Below are the code and all the weights of a small trained network. Each question names an input and a target symbol and asks about switching units off, where a switched-off unit gives its printed mean instead of its output.

import numpy as np


def w(rows, s, z=0):
    codes = np.array(rows[::2]) - 128.0
    scale = np.full(codes.shape[1], s)
    scale[-1] = z or s
    return codes * scale


def f(y):
    return np.maximum(y, 0)


def softmax(a):
    e = np.exp(a - a.max(-1, keepdims=True))
    return e / e.sum(-1, keepdims=True)


def log_softmax(a):
    a = a - a.max(-1, keepdims=True)
    return a - np.log(np.exp(a).sum(-1, keepdims=True))


def net(x, mask):
    ids = ['ΓΨδημτφω'.index(c) for c in x.split()]
    T = len(ids)
    res = E[ids] + P[:T]
    u = 0
    for l in range(3):
        q, k, v = (res @ M[l].T for M in (Q, K, V))
        z = softmax(np.where(np.tri(T) > 0, q @ k.T / 2**0.5, -1e9)) @ v
        res = res + np.where(mask[u], z, O[l][:, -1]) @ O[l][:, :-1]
        u += 1
        y = f(res @ A[l][:, :-1].T + A[l][:, -1])
        res = res + np.where(mask[u : u + 12], y, B[l][:, -1]) @ B[l][:, :-1]
        u += 12
    return log_softmax(res[-1] @ U[:, :-1].T + U[:, -1])


Q, K, V, O, A, B = {}, {}, {}, {}, {}, {}
E = w([
[12,70,116,94,112,132,86,145,123,144],'Γ',
[117,55,42,108,176,88,106,47,116,53],'Ψ',
[123,116,65,53,204,125,207,65,173,151],'δ',
[68,183,169,212,140,82,89,130,132,141],'η',
[97,172,117,185,98,135,156,41,121,252],'μ',
[194,120,84,87,88,168,152,87,41,105],'τ',
[174,224,121,58,181,183,98,156,118,192],'φ',
[107,128,87,73,107,25,222,166,170,234],'ω',
],0.018)
P = w([
[77,153,254,77,134,168,208,60,131,129],'0',
[65,145,163,73,62,125,138,93,157,169],'1',
[85,125,121,103,101,114,140,100,125,167],'2',
[113,111,108,131,113,116,110,125,139,149],'3',
[122,107,88,157,143,112,90,135,144,126],'4',
[135,91,95,177,169,101,90,161,138,116],'5',
[115,115,87,176,204,89,117,184,122,82],'6',
],0.0077)
Q[0] = w([
[71,165,103,59,253,120,75,156,61,227],'0.h0',
[57,99,50,120,126,121,154,107,193,212],'0.h0',
],0.0065)
K[0] = w([
[166,130,46,219,107,109,96,139,149,110],'0.h0',
[129,137,91,148,253,87,57,192,146,147],'0.h0',
],0.0066)
V[0] = w([
[109,72,111,167,63,52,188,55,144,29],'0.h0',
[113,138,134,214,254,53,52,149,181,143],'0.h0',
],0.005)
O[0] = w([
[119,165,205,97,137,123,58,84,90,205,86],'0.h0',
[175,107,102,120,91,161,145,59,82,246,11],'0.h0',
],0.011,0.0012)
A[0] = w([
[205,140,115,85,144,92,112,204,109,172,75],'0.n0',
[222,59,158,188,122,85,131,103,86,139,3],'0.n1',
[156,110,208,152,124,112,147,136,159,76,29],'0.n2',
[154,125,107,175,130,51,101,114,119,68,61],'0.n3',
[207,104,150,116,84,192,159,86,105,141,47],'0.n4',
[143,181,149,196,137,146,54,153,147,113,147],'0.n5',
[118,143,105,175,2,184,139,117,108,113,141],'0.n6',
[85,138,174,117,140,112,69,184,175,94,92],'0.n7',
[144,98,149,136,108,173,127,68,136,82,55],'0.n8',
[128,208,173,159,101,158,134,115,106,151,54],'0.n9',
[211,135,181,245,108,113,139,190,118,109,61],'0.n10',
[89,67,129,76,86,136,125,198,152,166,96],'0.n11',
],0.0074,0.0027)
B[0] = w([
[96,149,98,144,99,147,142,187,202,101,204],'0.n0',
[132,166,72,99,83,144,148,152,126,140,135],'0.n1',
[131,77,91,70,126,199,161,112,119,254,131],'0.n2',
[142,82,213,120,71,124,108,152,116,165,158],'0.n3',
[103,207,123,90,117,134,147,129,140,161,142],'0.n4',
[118,130,132,113,117,117,235,95,136,89,158],'0.n5',
[139,116,155,182,108,103,226,120,42,146,165],'0.n6',
[107,199,119,202,116,155,204,100,53,136,187],'0.n7',
[118,139,139,134,61,92,124,162,179,133,145],'0.n8',
[175,130,68,168,180,126,113,133,205,68,157],'0.n9',
[124,143,33,146,101,93,133,141,153,178,136],'0.n10',
[97,49,141,161,175,175,90,152,95,122,254],'0.n11',
],0.0073,0.0049)
Q[1] = w([
[150,209,126,142,199,166,90,210,143,205],'1.h0',
[195,77,88,1,89,200,103,172,161,16],'1.h0',
],0.0067)
K[1] = w([
[168,11,5,185,2,119,220,144,125,82],'1.h0',
[109,202,215,211,180,2,144,138,151,6],'1.h0',
],0.0047)
V[1] = w([
[166,122,114,8,30,197,19,120,174,183],'1.h0',
[214,5,109,117,3,171,227,96,51,154],'1.h0',
],0.0047)
O[1] = w([
[105,118,12,92,78,144,85,153,115,87,4],'1.h0',
[111,87,179,66,73,109,68,134,90,126,44],'1.h0',
],0.012,0.003)
A[1] = w([
[124,169,243,142,176,255,18,130,120,60,3],'1.n0',
[156,51,46,107,92,153,81,144,61,182,96],'1.n1',
[174,105,203,171,155,103,157,50,191,34,74],'1.n2',
[62,71,92,112,157,179,77,178,142,111,125],'1.n3',
[220,130,69,176,190,202,32,89,10,24,37],'1.n4',
[71,190,167,155,71,159,155,182,172,81,96],'1.n5',
[227,73,173,174,211,58,79,201,160,15,9],'1.n6',
[83,116,198,52,67,130,77,110,109,209,15],'1.n7',
[118,181,101,90,213,236,136,114,198,86,76],'1.n8',
[170,243,45,86,99,167,41,166,58,102,64],'1.n9',
[104,97,85,19,202,71,225,83,175,190,125],'1.n10',
[44,100,36,167,72,141,48,149,89,5,77],'1.n11',
],0.0053,0.003)
B[1] = w([
[114,10,100,84,62,132,107,197,129,135,142],'1.n0',
[83,219,154,217,118,127,170,128,142,130,153],'1.n1',
[105,108,14,103,155,130,136,89,123,154,159],'1.n2',
[131,139,166,214,167,157,174,153,119,112,171],'1.n3',
[133,187,151,163,28,55,118,156,153,184,140],'1.n4',
[164,158,130,113,179,161,125,136,80,134,159],'1.n5',
[25,86,111,102,248,120,22,119,183,200,134],'1.n6',
[103,136,109,125,180,145,99,165,186,159,145],'1.n7',
[209,80,104,144,154,157,51,146,68,115,180],'1.n8',
[85,127,3,142,161,223,215,56,122,98,145],'1.n9',
[74,83,191,121,79,181,42,131,185,100,254],'1.n10',
[189,190,135,168,184,84,60,146,62,78,159],'1.n11',
],0.0061,0.0089)
Q[2] = w([
[95,108,117,178,149,113,181,89,126,170],'2.h0',
[83,77,131,139,94,2,103,60,111,76],'2.h0',
],0.0094)
K[2] = w([
[188,177,112,82,112,145,184,105,57,147],'2.h0',
[100,195,201,78,123,140,3,133,116,238],'2.h0',
],0.0071)
V[2] = w([
[143,185,224,114,141,206,114,16,51,144],'2.h0',
[71,185,129,196,186,63,121,254,84,125],'2.h0',
],0.0048)
O[2] = w([
[140,91,53,184,163,176,192,195,192,2,249],'2.h0',
[143,181,228,124,97,210,45,103,183,47,183],'2.h0',
],0.0083,0.002)
A[2] = w([
[101,144,199,102,120,76,150,195,177,148,86],'2.n0',
[131,36,130,109,133,150,156,164,178,84,15],'2.n1',
[252,192,113,110,82,109,219,33,144,108,53],'2.n2',
[134,110,109,129,173,153,130,95,156,175,35],'2.n3',
[96,102,104,51,201,148,62,147,111,166,108],'2.n4',
[166,143,142,12,70,136,225,125,29,98,95],'2.n5',
[165,129,186,77,48,87,97,15,33,167,16],'2.n6',
[207,187,156,101,24,99,13,137,97,102,90],'2.n7',
[175,103,52,44,127,43,144,173,7,214,2],'2.n8',
[165,219,122,186,170,50,172,57,166,177,168],'2.n9',
[227,149,91,121,89,2,57,203,54,137,74],'2.n10',
[141,41,112,62,170,139,88,56,131,153,98],'2.n11',
],0.0074,0.0035)
B[2] = w([
[181,128,130,136,167,91,190,180,183,109,226],'2.n0',
[110,170,164,103,90,125,117,63,94,147,227],'2.n1',
[87,84,157,91,121,97,86,197,48,39,184],'2.n2',
[112,102,127,140,120,97,127,138,102,86,194],'2.n3',
[159,139,149,150,47,133,105,111,152,71,254],'2.n4',
[147,125,160,123,45,24,110,162,69,121,173],'2.n5',
[116,233,20,54,209,121,173,170,151,107,152],'2.n6',
[2,180,196,207,173,101,113,124,105,140,150],'2.n7',
[172,9,154,142,127,112,86,83,82,152,145],'2.n8',
[201,177,125,80,96,142,190,92,97,180,236],'2.n9',
[131,48,126,19,202,180,73,214,84,187,144],'2.n10',
[145,123,91,103,151,64,127,77,126,82,235],'2.n11',
],0.0079,0.005)
U = w([
[54,168,107,74,174,94,155,166,127,140,1],'Γ',
[203,163,61,86,178,182,144,228,173,68,132],'Ψ',
[124,211,123,199,63,112,225,64,133,164,162],'δ',
[30,100,178,249,154,137,116,144,108,103,146],'η',
[151,60,142,104,153,122,144,166,112,165,85],'μ',
[130,157,154,108,56,48,148,195,84,44,117],'τ',
[100,112,124,127,104,30,172,252,254,137,154],'φ',
[78,103,82,92,116,68,101,40,170,71,215],'ω',
],0.0049,0.0036)

Each question gives the input, a string of symbols that net reads in full, and the target symbol t.
The units are the heads (2 rows each of Q, K, V and O) and the neurons (one row each of A and B). Each row of codes is followed by its name. A weight is (code - 128) times the scale printed after its matrix; where a second scale follows, it is the last column's (O, A, B and U).
mask holds one flag per unit, layer by layer, with each layer's heads first. A switched-off unit (its flag False) gives its mean, the last column of its rows in O or B, instead of its output. The means were averaged over made-up inputs and are rounded, as every weight is.
A unit's drop is (log p(t) with every unit on - log p(t) with that unit switched off) / (log p(t) with every unit on - log p(t) with every unit switched off).
The circuit of an input: a set's keep is (log p(t) with only the set's units on - log p(t) with every unit switched off) / (log p(t) with every unit on - log p(t) with every unit switched off). Starting from the 12 units with the biggest drops (on a tie, the unit counted first), units are removed one at a time, each time the one whose removal leaves the highest keep (on an exact tie, the one counted first), for as long as the keep stays at least 0.8.
circuit, biggest first: the units of the circuit, biggest drop first
most important unit: the unit with the biggest drop
k most important neurons: the k neurons with the biggest drops, biggest first
top k neurons in layer l: the k neurons of layer l with the biggest drops, biggest first
drop when u is switched off: that unit's drop, to one decimal
input Ψ φ φ δ Γ φ, target μ: circuit, biggest first	0.h0; 2.h0; 2.n8; 1.n10
input τ Γ τ, target η: circuit, biggest first	0.h0; 2.h0; 2.n7; 1.n11
input τ ω τ, target Γ: circuit, biggest first	2.h0; 2.n6; 2.n7; 1.h0
input φ φ η φ, target δ: 2 most important neurons	2.n7; 2.n9
input Ψ Γ Γ ω τ Γ τ, target η: circuit, biggest first	0.h0; 2.n7; 2.h0; 1.h0
input μ Γ δ ω Ψ δ η, target δ: circuit, biggest first	2.n9; 0.n5; 1.n10
input Ψ φ δ Ψ, target Ψ: circuit, biggest first	1.h0; 2.h0
input Γ δ τ, target τ: top 2 neurons in layer 0	0.n11; 0.n6
input φ τ Γ φ, target τ: circuit, biggest first	1.h0; 0.n6
input ω ω Γ Γ Ψ δ Ψ, target μ: top 3 neurons in layer 1	1.n10; 1.n4; 1.n11
input φ ω Γ φ Γ δ φ, target η: circuit, biggest first	0.h0; 2.n7; 2.h0; 1.n8
input η ω δ η, target Γ: 2 most important neurons	0.n9; 2.n6
input φ Γ ω η φ, target η: top neuron in layer 1	1.n3
input φ μ Γ η φ Ψ η, target Ψ: 3 most important neurons	1.n11; 2.n10; 1.n10
input μ φ μ φ, target φ: top 2 neurons in layer 0	0.n6; 0.n0
input Γ η ω η, target Γ: most important neuron	2.n6
input φ δ μ Γ φ, target μ: 2 most important neurons	2.n8; 1.n10
input τ δ δ τ, target μ: 2 most important neurons	1.n10; 0.n2
input Ψ δ ω Γ ω Ψ, target μ: 2 most important neurons	1.n10; 2.n10
input Γ μ Ψ ω μ Γ Ψ, target Γ: 3 most important neurons	0.n9; 2.n6; 1.n4
input φ Ψ ω φ, target ω: most important unit	2.h0
input Ψ Γ Ψ, target η: top 2 neurons in layer 2	2.n7; 2.n9
input φ ω φ, target Γ: 2 most important neurons	2.n6; 2.n7
input Γ μ ω φ Ψ φ, target ω: 2 most important neurons	1.n9; 0.n3
input φ τ φ τ φ, target τ: top 2 neurons in layer 0	0.n7; 0.n5
input Γ ω τ, target τ: 3 most important neurons	2.n5; 1.n10; 2.n2
input ω ω Ψ δ, target ω: most important unit	2.n11
input Ψ Ψ φ ω φ μ Ψ, target Ψ: drop when 0.h0 is switched off	0.5
input Ψ Ψ Γ μ Γ δ Ψ, target η: drop when 1.n7 is switched off	0.3
